Moves between points:
from | l w o p
nub | rem kar mus mon
vef | dud ter zuf raz
zed | teg lof nar vug
mav | lop kul fur ril
gaf | nar biz lof tig
zab | bep bag bar bub
bon | fif ran vir gab
ril | pip lop mog zop
lop | rus fis zop pip
fol | luf lon kef kam
lud | ril mav bik fur
kub | fir lal kez did
fot | bef zim zib lub
lon | gop non kam luf
kar | boz feg mon rem
mog | nif zop rus vav
nov | zel lod siv san
mes | zeg zul kon suz
ren | saf nek fon tok
bez | peb nuv mel dup
gat | zab kez fir dib
ziv | zed zer gaf biz
vib | fol vip sis fov
neb | guf zon teb ler
tof | gaf mak zer zok
bef | fov vib duz sis
gal | ran kon zeg bon
mis | zuf ner ter gid
mel | ner dup fip mis
gab | nos fif bib pon
bib | nub pon vaf nog
peb | ter fip ner vef
zis | sim zal bez nuv
raz | tof dud bav meb
ter | fam gid raz dud
von | ket lif fom tor
lof | zem tig vug teg
lif | sep kel tor ket
fur | zop ril fis mog
sof | suz mes gal kon
kun | rol fon saf fas
lel | dul baz nop tid
zem | lub fot pab zib
ner | raz vef gid zuf
zib | duz lub vib vip
zir | kon sof zul gal
rol | tid lel vop nop
tor | nek ket nen ren
pip | mef rus nif zap
rab | nog bib nos vaf
gop | fom roz lif kel
zes | lal teb guf kub
vop | mav nop dul lud
bar | mes bub zir sof
vir | pon gab rab bib
zer | lof zok biz zed
rus | nov vav zap mef
fom | ren tor sep nen
pon | kar nos nog nub
dib | bub zab zan bar
kig | neb siv zel dab
kel | nen fom ket sep
dup | vef peb mis ner
zel | teb dab zon zes
tok | baz saf rol lel
zok | tig gaf zed lof
vug | pab teg fot zim
nen | tok ren kun fon
pap | nuv zis fad bez
lod | dab kig san zel
san | zes zel neb zon
zeg | gab bon lib vir
baz | lud vop tid dul
nek | fas kun tok saf
suz | vir zeg ran lib
bag | zir zan bub bep
zop | zap pip vav nif
boz | zal piv pap zis
teb | gat ler kub lal
ran | rab lib gab fif
sep | fon nen nek kun
did | zan fir zab bag
nos | feg vaf nub kar
lub | sis bef vip duz
dul | fur lud kul bik
dab | ler neb zes teb
vip | lon duz fov fol
nop | kul tid lud mav
fov | kam fol non kef
kon | lib suz bon ran
kez | bag did dib zab
biz | vug zed tig nar
vav | lod nif mef nov
zal | mel fad nuv sim
roz | tor von kel fom
fif | vaf rab pon nos
fas | nop rol baz vop
duz | non sis fol lon
fon | lel tok fas rol
kam | lif luf roz von
fip | gid mis vef ter
saf | vop fas lel baz
keb | bez pap zal fad
sim | mis mel peb fip
bub | zul bep sof mes
mus | keb mon boz piv
zim | vib pab lub bef
luf | kel gop von lif
zon | kub zes ler guf
teg | zib zem zim pab
mak | biz ziv zok gaf
non | roz kef luf gop
nif | kig zap nov lod
rem | zis boz keb pap
piv | fad keb zis zal
mef | san nov kig siv
nuv | fip sim dup peb
sis | kef fov lon non
zul | bon gal suz zeg
guf | did kub gat kez
gid | bav zuf dud fam
lib | bib vir fif rab
zap | siv mef lod kig
ket | kun sep ren nek
lal | dib gat did fir
bep | gal zir mes zul
mon | pap rem piv keb
fam | ziv bav tof mak
nog | mon nub feg mus
tid | bik dul mav kul
kul | fis bik ril lop
fir | bar dib bag zan
tig | fot nar teg zem
fis | vav mog pip rus
kef | von kam gop roz
ler | kez guf lal gat
feg | piv mus rem boz
zan | sof bar bep zir
zuf | meb raz fam bav
fad | dup bez sim mel
siv | zon san dab neb
vaf | mus nog kar feg
bik | mog fur lop fis
meb | zok tof ziv zer
bav | zer meb mak ziv
dud | mak fam meb tof
pab | vip zib bef vib
nar | zim vug zem fot

The rows follow the links: the fewer symbols apart two points are, the more alike their rows tend to be.

Rows of some points; one shown again gets a slightly different row:
gab [ -1 -13 -19   7   7   1 -32   1   9  20   4   0 -16 -28  -1  17 -22 -21   6  23 -28  -5 -55  38  24  -2 -23  15  22 -15 -12  21  17 -15  46  22  33  -2   3   8   9  16 -22 -25   5  19  18  -4  15  -8  12  -1  -6   1  34  29 -30]
mog [  5  14  15 -37  -8 -15  37  20  -8   0   9   1  -9 -11 -24   5  37 -13 -13  -7 -10  20  28   5 -17 -15 -19 -10   0 -14   8  -7 -35 -15 -44  34 -10  18  37 -10  20   6  43  34  -4  -3  10  23  -4 -13  -4  23  31 -11 -10 -30  19]
teb [ 23  28  -4 -33  13 -28  39   7  12  41  -8   5  -9 -16  -8 -44  21 -17 -21 -14 -12   3   0  13  16   5 -11  -7 -26 -21  14 -11 -17 -16 -25  49   7  19  17 -22   1   6   5   1   7  29  10  15   1   0  29  36  29 -16  10 -23 -17]
gal [ 12  -3 -21  -5  14 -15 -15  -1  13  38  -8  -2 -13 -23  -1  -9 -15 -19  -5   6 -24 -12 -51  38  34   4 -16  13   6 -18  -5  15  16 -18  35  40  29   1   7 -11   7  21 -28 -21   4  31  21   3  12   2  27  16   5   2  36  11 -36]
bar [ 20  10 -17 -17  19 -25   6   1  16  48 -12   1 -11 -19  -2 -31  -5 -18 -14  -6 -18 -11 -38  32  33   8 -11   7 -11 -21   4   5   8 -16  15  48  22   7   8 -21   3  20 -22 -16   5  36  19   8   9   5  36  28  14  -3  30  -6 -35]
dib [ 22  18 -14 -23  20 -29  19   2  16  49 -13   3  -9 -18  -3 -40   3 -17 -18 -11 -16  -9 -26  26  30   9 -10   4 -19 -21   8  -2   2 -16   3  49  18  11  11 -23   1  16 -16 -11   6  35  15  11   7   5  36  32  20  -7  24 -12 -31]
fov [ -2 -23   3  19   3   3 -15 -11 -12 -17 -20 -13  25  43  13  -3 -17  35   2 -34  34 -23  10 -25   1   8  45  10  -6  24  -1   5  30  18  11 -33 -28 -28 -19 -20  -4  11 -25  15 -21 -19  -8  -2  -8  30  -1 -13 -19  30 -21 -22  13]
gop [ -6 -36   6  11  -2   3 -21  -3 -19 -23 -15 -19  22  39   3  21 -14  31   4 -33  26 -18   6 -14  -3  -3  35  16  12  20  -5  16  27  12  15 -22 -28 -30  -1 -22  14  23 -14  30 -29 -25   3   7  -6  26  -6 -13 -15  38 -21 -28  21]
kul [ -3  -2  18 -32 -13  -7  24  23 -15 -14  12  -5  -7  -5 -27  28  31  -9  -7  -8  -7  19  26   5 -23 -22 -18  -4  16  -9   3   2 -30 -14 -34  24 -16   9  41  -9  30  13  46  45 -12 -15  14  25  -4 -12 -14  15  24   0 -15 -31  29]
bav [ -8  20   3  26  -4  19   5 -16   7 -19   5  13  10  12  21 -21  -4  14   9  15  17   5  27 -36 -15  15  15 -18 -22  17   4 -23  -5  23 -14 -50  -3   5 -40  28 -37 -43  -3 -28  20  -8 -33 -26  -7  -4 -15 -22 -17 -19 -14  27   6]
zab [ 21  16 -15 -22  19 -28  16   1  16  49 -12   2 -10 -19  -2 -38   1 -17 -16 -10 -16  -9 -30  28  32  10  -9   5 -17 -22   7   1   4 -17   5  50  19  10  11 -24   2  17 -17 -12   5  36  16   9   7   5  36  31  18  -6  25 -10 -33]
sof [ 17   3 -20 -10  18 -19  -7   0  16  44  -9  -1 -12 -22  -1 -19 -11 -18  -9   0 -21 -13 -47  36  35   6 -14  12  -2 -20  -1  11  14 -17  27  44  26   3   8 -16   6  22 -26 -20   3  33  19   6  12   4  33  21   9   0  34   3 -37]
fas [-10 -31  17 -16 -14   1  -4  18 -24 -27   5 -15   2  11 -23  50  13   5   0 -15   3   7  16   3 -19 -23  -1   9  31   4  -5  16  -7  -8  -9   7 -23 -10  35 -13  36  26  29  50 -27 -28  17  23  -5   1 -19  -1   7  22 -18 -31  33]
zap [ 12  25  10 -39   0 -21  45  16   1  15   4   3 -11 -14 -19 -18  35 -17 -17 -10 -11  16  23   6  -8  -7 -18 -12 -13 -18  12 -13 -33 -15 -45  40  -5  23  30 -14  11   2  35  23   2  10  10  21  -4 -11   8  31  33 -16  -5 -29   8]
fom [ -8 -40  10   4  -6   4 -21   5 -24 -27 -10 -20  17  32  -6  37  -8  23   4 -28  18 -12   7  -7  -8 -12  23  16  23  17  -7  19  20   5  12 -13 -28 -27  11 -21  25  28  -2  40 -31 -28  11  13  -5  20 -11 -11 -10  38 -20 -29  26]
mav [ -3  -6  18 -31 -14  -7  21  22 -16 -16  11  -7  -6  -3 -27  31  30  -9  -6  -7  -7  19  27   5 -23 -23 -17  -2  17  -8   2   3 -27 -14 -31  23 -16   8  41  -9  31  14  45  45 -14 -16  16  24  -5 -11 -15  13  22   3 -16 -30  30]
dup [-17  11   0  26 -11  29 -13 -10   7 -24  22  16  -7 -15  11  14  -6  -5  18  42  -6  15   7 -13 -17   2 -15 -13   5   7  -7 -10 -10  12   3 -40  16  10 -25  46 -23 -38   8 -33  24  -7 -22 -26   3 -22 -24 -27 -17 -25   1  49   1]
nos [ -8 -14 -16  13   0  11 -37   1   8   8  11   2 -18 -30   0  29 -22 -20  12  35 -28   0 -48  34  15  -6 -28  12  28 -11 -15  19  12 -11  45  10  33  -1   1  19   7   8 -15 -28   9  13  13  -9  14 -15   1 -10 -10  -3  32  40 -24]
fon [-10 -35  14 -10 -13   2 -11  16 -25 -29   1 -19   7  16 -19  50   7  10   2 -18   6   3  12   2 -17 -22   5  12  31   7  -6  19   1  -4  -1   1 -24 -16  29 -15  35  28  21  49 -29 -29  16  20  -4   6 -19  -4   2  28 -19 -31  32]
zis [-19  -1  -6  24 -11  27 -28  -4   7 -18  22  12 -14 -26   4  31 -12 -14  20  48 -18  14 -15   6 -10  -4 -26  -4  21   1 -11   3  -5   2  21 -24  25   8 -15  44  -9 -25   4 -33  19  -3 -10 -22   7 -26 -22 -26 -17 -19  13  54  -7]
mes [ 15   0 -21  -9  17 -18  -9   0  14  42  -9  -1 -13 -22  -1 -17 -13 -19  -7   2 -22 -12 -49  37  35   5 -15  13   1 -21  -2  12  16 -18  30  42  27   1   8 -13   6  22 -27 -20   4  33  19   5  12   3  32  18   8   1  34   6 -37]
ner [-15  17   2  28 -11  27  -6 -12   8 -22  18  17  -3  -7  15   2  -4   1  16  35   3  13  17 -22 -19   6  -6 -16  -5  10  -3 -17 -12  17  -5 -45   9   9 -31  42 -30 -43   7 -33  24  -8 -28 -28  -1 -18 -24 -26 -18 -25  -5  43   4]
bez [-19   4  -3  25 -12  27 -21  -6   8 -21  23  13 -12 -22   8  26 -10 -10  19  47 -13  15  -6  -2 -14  -1 -22  -7  15   3 -10  -3  -9   7  14 -31  21   9 -19  46 -16 -31   7 -34  21  -5 -16 -25   6 -25 -24 -27 -17 -22   9  53  -3]

Each walk starts at a row. The symbols on each line, taken left to right, move it on to the next point.
Each answer is a row, close to the row of the point it stands for.
[ -7 -39   9   5  -5   4 -21   4 -22 -26 -12 -21  18  33  -5  34 -10  25   4 -29  20 -13   6  -8  -7  -9  26  16  20  17  -7  19  21   6  12 -15 -28 -29  10 -22  23  28  -5  39 -30 -28   9  12  -5  21 -10 -12 -11  39 -20 -29  25]
l p p o p o w l	[  6  15  15 -37  -6 -16  39  19  -5   3   9   1 -11 -11 -23   1  36 -15 -14  -8 -11  20  27   5 -16 -13 -20 -10  -2 -14   9  -8 -35 -15 -44  35  -9  20  36 -10  18   4  43  33  -3  -1  11  23  -4 -13  -2  25  32 -11  -9 -30  17]
o p p w l w w	[ 23  27  -7 -30  15 -30  35   5  13  44 -10   5  -9 -16  -7 -45  17 -17 -21 -13 -13  -1  -7  17  19   8 -10  -5 -25 -23  12 -10 -12 -16 -20  50   9  18  15 -24   0   9   0  -2   7  31  11  14   2   1  31  36  28 -13  14 -22 -21]
[  1  -9   2  22   5   4  -6 -17  -6 -12 -19  -7  27  42  20 -21 -15  35   2 -29  37 -21  17 -34   1  14  45   3 -19  24   2  -6  25  23   4 -40 -25 -22 -30 -12 -18  -4 -26   2 -10 -14 -18 -10  -9  27   0 -14 -19  20 -22 -15   9]
l w w l l w o	[ -9 -40  12  -1  -9   4 -19   8 -24 -28  -6 -20  13  26 -12  44  -3  19   4 -24  13  -6   8  -4 -11 -17  17  15  27  13  -8  21  14   1   9  -9 -27 -24  20 -20  29  30   7  45 -32 -30  13  16  -5  14 -14  -9  -6  35 -18 -31  28]
p w w w w p	[ -8 -21  19 -23 -15  -1   7  21 -21 -25   9 -12  -3   3 -26  45  21  -2  -2 -10  -3  14  21   4 -22 -24  -9   4  27  -1  -3  11 -18 -11 -19  14 -20  -2  39 -11  35  20  38  50 -22 -23  17  24  -5  -5 -19   5  14  13 -18 -30  34]
[ -4  17   4  26   0  14   6 -19   5 -15  -3   9  16  24  23 -30  -5  22   6  -2  28  -4  28 -41 -10  18  28 -14 -28  20   6 -23   3  26 -13 -49 -11  -2 -41  15 -37 -35 -12 -21  12  -8 -33 -23  -9   8  -9 -19 -18  -8 -19  13   6]
l p w o w o p	[ -1 -25   4  18   3   3 -15  -9 -14 -18 -20 -15  26  44  11   0 -17  35   3 -33  33 -22   9 -23   1   7  43  10  -3  24  -2   6  30  18  12 -32 -28 -29 -17 -20  -1  13 -25  18 -22 -21  -5  -1  -7  31  -2 -15 -18  32 -22 -23  14]
l p p o p o w l	[ -6 -12  19 -28 -15  -4  15  22 -19 -19  10  -8  -5   0 -26  38  26  -6  -5  -8  -6  18  24   5 -24 -23 -14   0  22  -5   0   6 -24 -12 -28  20 -18   4  41  -9  33  16  43  48 -17 -20  16  24  -4  -9 -16  11  20   8 -15 -30  32]
[ -4 -10  18 -30 -14  -5  18  22 -17 -18  10  -7  -6  -2 -27  35  28  -7  -5  -8  -7  18  25   5 -23 -23 -15  -2  20  -7   2   5 -25 -13 -29  21 -17   6  40  -9  32  15  44  47 -16 -18  16  25  -5 -10 -16  13  21   4 -16 -31  31]
l p w o o o o p w	[ 23  28  -5 -32  14 -30  38   5  12  42  -8   5  -9 -16  -7 -45  19 -17 -21 -15 -11   0  -4  15  18   7 -11  -6 -25 -21  13 -11 -14 -15 -22  49   8  18  17 -22   1   8   4   0   7  30  11  15   1   0  31  36  29 -13  13 -22 -19]
w o p p o l l	[  3 -11 -21   4   9  -4 -29   1  10  25   0  -1 -16 -27  -1  11 -21 -20   3  19 -28  -7 -56  39  28  -2 -22  15  18 -15 -11  20  17 -15  44  27  32  -2   5   2   9  19 -24 -25   5  22  18  -3  15  -6  16   3  -4   2  37  26 -33]
[ 19  30   3 -37   9 -27  45  10   9  33  -3   6  -9 -15 -12 -37  28 -17 -20 -13 -11   9  11  10   6   2 -13 -10 -22 -21  15 -13 -25 -16 -36  46   2  22  22 -19   3   4  18  10   6  22   9  17  -2  -4  21  35  32 -16   5 -26  -7]
o p o p l w	[ 19   7 -19 -14  19 -22   1   1  16  46 -11  -1 -11 -21  -2 -26  -8 -18 -11  -3 -20 -12 -42  34  35   7 -11  10  -6 -20   1   8  11 -18  21  46  24   5   8 -19   4  21 -24 -18   4  35  19   8  10   5  35  24  12  -1  31  -1 -37]
o w p w p o	[ -5 -14 -18  10   2   6 -36   1   8  13   8   1 -18 -30  -1  25 -22 -20  10  31 -29  -2 -52  36  19  -5 -27  13  27 -13 -13  21  14 -12  46  15  33  -2   2  15   8  11 -18 -27   7  15  15  -7  15 -12   6  -7  -9  -1  33  36 -27]
[  0 -20   3  20   4   4 -13 -12 -11 -16 -21 -13  27  44  14  -6 -16  36   3 -33  34 -21  12 -26   2   9  45   9  -8  25   0   3  29  19  11 -35 -27 -27 -21 -19  -6   8 -25  13 -19 -19 -10  -3  -8  30   0 -14 -19  29 -21 -21  13]
p l p l w o o w	[ -9 -26  17 -19 -16   0   1  19 -22 -27   8 -14   0   7 -24  48  16   2   0 -12  -1  10  18   4 -21 -25  -7   7  30   1  -4  14 -13  -9 -14  11 -21  -7  37 -12  36  24  35  50 -24 -26  18  23  -5  -3 -19   2  10  19 -18 -31  34]
p o o l l o	[ 15  28   7 -38   4 -24  46  14   4  23   1   5 -10 -14 -16 -27  33 -17 -20 -11 -10  13  19   7  -2  -4 -16 -12 -18 -19  13 -15 -30 -15 -42  43  -2  24  27 -16   7   2  28  17   4  15   8  19  -3  -9  14  33  34 -17   0 -29   2]
[  1  -6   2  23   5   5  -5 -17  -5 -12 -19  -5  26  42  21 -23 -15  34   3 -28  36 -19  18 -35   1  15  46   1 -21  25   4  -8  24  24   2 -41 -24 -21 -32 -11 -21  -6 -26   1  -9 -13 -20 -10 -10  27   0 -14 -21  18 -22 -12   8]
l w o o o w p l w	[ -9 -38  15  -8 -12   3 -12  14 -25 -29   1 -19   7  19 -17  49   4  11   3 -19   7   1  10   1 -16 -21   7  13  30   9  -7  20   4  -3   1  -1 -25 -18  28 -16  35  29  19  49 -29 -30  17  20  -4   7 -17  -6   0  30 -18 -30  32]
w o o w w w l l p	[ 10  22  12 -40  -3 -19  43  17  -2  12   6   3 -11 -13 -21 -11  35 -16 -16  -9 -11  18  26   5 -11  -9 -19 -12  -9 -17  11 -11 -34 -16 -45  38  -6  22  33 -12  14   3  39  27   0   5  10  22  -4 -11   4  29  33 -15  -7 -29  12]
[-11  20   3  27  -9  23   0 -14   8 -20  12  16   3   2  18 -10  -2   7  13  25  10   9  24 -30 -17  10   4 -17 -15  14   1 -21  -8  21 -11 -48   3   9 -36  36 -34 -45   2 -30  22  -8 -32 -27  -3 -12 -20 -24 -17 -22 -10  35   5]
l o w o l p w o	[  1 -11   2  22   5   5  -7 -16  -7 -13 -20  -8  27  43  18 -18 -17  35   2 -31  37 -21  15 -32   2  14  46   3 -17  26   3  -3  27  23   5 -38 -25 -23 -29 -14 -17  -1 -26   4 -12 -15 -16  -9  -9  28   1 -15 -19  22 -23 -15  10]
w p w o w p	[ -6 -38   8   8  -4   3 -22   0 -20 -24 -14 -20  20  36  -1  28 -11  27   4 -31  24 -16   5 -11  -4  -7  31  17  16  19  -6  18  25   8  14 -19 -28 -29   4 -23  18  27  -9  35 -30 -26   7  10  -6  25  -8 -12 -13  37 -20 -29  23]
[-19  -2  -7  24 -11  26 -29  -3   6 -17  23  11 -15 -26   4  33 -13 -15  20  49 -20  13 -18   9  -9  -5 -28  -3  23  -1 -13   4  -4   2  23 -22  26   7 -12  44  -7 -22   3 -32  19  -1  -8 -21   8 -25 -21 -24 -17 -17  16  54  -8]
w p l w p w l p	[ -4  18   3  25  -1  14   7 -18   5 -14  -3  10  16  21  23 -29  -5  20   6   1  26  -3  28 -40 -11  18  26 -15 -28  20   5 -23   2  26 -14 -49 -11  -1 -41  18 -38 -36 -10 -22  14  -9 -33 -24  -8   5  -9 -20 -17 -11 -18  16   6]
w w o o l p p p w	[ -4 -32   5  14   0   2 -19  -6 -17 -21 -17 -18  24  41   6  15 -17  31   3 -33  29 -20   7 -17  -1   0  38  14   8  22  -4  13  29  13  15 -25 -29 -31  -6 -22   9  21 -18  26 -27 -24   1   4  -6  28  -4 -13 -17  36 -21 -26  17]
[  0   9   2  24   3   9   3 -18   2 -12 -13   3  23  33  24 -32 -10  29   2 -16  34 -13  26 -40  -4  19  39  -8 -29  23   6 -16  14  26  -7 -46 -18 -10 -39   1 -32 -23 -20 -12   4 -10 -29 -18  -9  19  -3 -16 -19   3 -20   0   6]
o w p p w w p	[ -3 -31   6  15   0   2 -19  -6 -16 -20 -18 -17  24  41   7  11 -15  33   3 -34  30 -21   7 -19   0   2  40  14   5  23  -3  11  29  14  13 -27 -28 -30  -9 -22   6  19 -19  24 -25 -23  -1   3  -8  29  -3 -13 -18  36 -21 -26  18]
w l l o p l w p o	[  0   2  18 -34 -12 -10  29  22 -13  -9  10  -4  -8  -9 -26  21  33 -11  -9  -6  -9  21  28   5 -21 -20 -18  -6  10 -11   5  -1 -33 -15 -38  28 -14  13  41 -10  27  10  46  41 -10 -11  14  24  -5 -12 -11  18  26  -4 -14 -30  26]
